cols: F Y T G D H X W
[139 168 131 152 129 163 176 123]  labo
[ 95  95 171 116 156  92 101 119]  vez
[164 181 119 132 117 161 165 118]  lagus
[ 95  96 178 104 160 101  92 118]  gapad
[134 174 122 132 118 168 160 131]  sesab
[ 91  87 172 120 164  91  88 100]  rore
[171 114 156 174 122 132 134 118]  Gori
[ 91  87 172 120 164  91  88 121]  Libo
[166 166 109 116 114 142 160 132]  Fotib
[ 98 100 174 104 153 106  85 102]  lisi
find: [134 174 122 132 118 168 160] : sesab
len: [ 95  95 171 116 156  92] : 6
len: [171 114 156 174 122 132] : 6
find: [171 116 156] : vez

cols: K N L M
[ 90 125 132 146]  Dufo
[136 136 136 136]  puz
[135 123 123 123]  Ris
col: [132 136] : L
find: [136 136 136 136] : puz
again puz:  : [136]
count puz: [136] : 4
find: [125 132 146] : Dufo
again Ris:  : [123]

cols: Q S Z A B U
[168  94 108 109 164 189]  lovi
[120 120  79 120 120 120]  zaf
[174  96 129 121 158 129]  sep
[ 98 165 104 138 107 140]  rilab
[188  92 178  94 178 171]  gef
count zaf: [119] : 0
again sep:  : [129]

cols: C P J E R V
[123 144 124 131 135  92] -> nari
[129 131 132 132 128 151] -> gire
[126 123 127 129 126 126] -> bos
[129 104 128 132 127 142] -> Von
[126 123 127 131 126 126] -> revot
[125 129 129 128 128  64] -> Zab
[126 123 123 123 134 123] -> Zizev
find: [129 129 128] : Zab
again revot:  : [126]
find: [129 129 128 128] : Zab
again Zizev:  : [123]

cols: muma Dovol dami Godaz kaz senis vuvoz Sop kip
[ 87 173  71 156  99 159 152 111 149] -> gavir
[104 162  63 174  79 183 166  90 145] -> zed
[159  95 166 129 164  91 103 153  84] -> binuf
[147 109 114 148 131 128 156  99 128] -> fata
[104 183 183 183 104 105 118 136 116] -> fipo
[100 163  73 143  72 184 145 111 158] -> Ruve
[100 161  80 147  81 187 172  87 150] -> ror
[ 83 162  95 126  95 154  95 164 159] -> moko
again moko:  : [95]
count fipo: [105] : 1
find: [ 63 174  79 183 166] : zed

cols: Sog medum kele mobu renu supov Zut toda bek
[145 162 126 132 159 159 169 159 162] = dovul
[164 138 146  97 121 152 147 142 148] = sosi
[117 142 149  61 136 119  98  83  94] = budi
[167 107  92 113 159 121 133 136 163] = negu
[158  85 202 117 128 141  99 123 147] = puson
[150 134  83 165 103  97 144 143 147] = rusak
[ 93 138 105 134 118 128  93  93  99] = tokam
len: [164 138 146  97 121 152] : 6
count dovul: [162] : 2

cols: vaf vope muzul fop rese
[144 144 100 144 144] -> lonos
[136 131  69  90 143] -> repef
[143 100 143 143  90] -> musi
len: [136 131] : 2
len: [136 131  69] : 3
count musi: [143] : 3
again lonos:  : [144]
find: [143 143  90] : musi

cols: fegag zafu Zusu futo Sizav Tup sumis berot Pusat
[166 110 148 148 117 127 117 115 130] : dov
[115 138 142  53 178 169 164 112 125] : lan
[159 118  91 141 156  61  72 139  75] : muduv
[115 138 110 171 148 166 117 127 112] : Bovu
find: [115 138 110 171 148 166 117 127] : Bovu
count dov: [117] : 2
find: [115 138 110 171 148 166 117 127 112] : Bovu
find: [171 148 166] : Bovu

cols: Gul dukev burad mero fumol Fek Pel mapa fofe
[128  98 131 132  98  98 183 134  98] = gazo
[153 113 132 149 179 147 163 149 140] = dud
[121 126  75 152  82 154 104 162 156] = nubin
[113 153 113 132 149 178 143 128 105] = kef
[102 174 110 162 138 136 146 149 162] = mogof
[131 149 128 132 153 113 178 143 113] = babaf
again gazo:  : [98]
len: [113 153 113 132 149 178] : 6
find: [149 128 132 153 113 178 143] : babaf
find: [153 113 132 149 178] : kef
find: [126  75 152  82 154 104 162] : nubin
len: [131 149 128 132 153 113 178] : 7
len: [153 113 132 149 179] : 5

cols: panos gefa tufe sokuf
[150 115 121 135]  Golo
[138 126 130 109]  fogop
[ 99 145 139  94]  raza
[134 107 113  61]  Mida
[124 156 156 156]  nize
[131 110 108  70]  Kep
[127 167 152 137]  tato
[112 175 142 154]  kisam
[118 134 138 125]  ves
again nize:  : [156]
col: [109  94  61 156  70 137 154 125] : sokuf
find: [131 110 108] : Kep

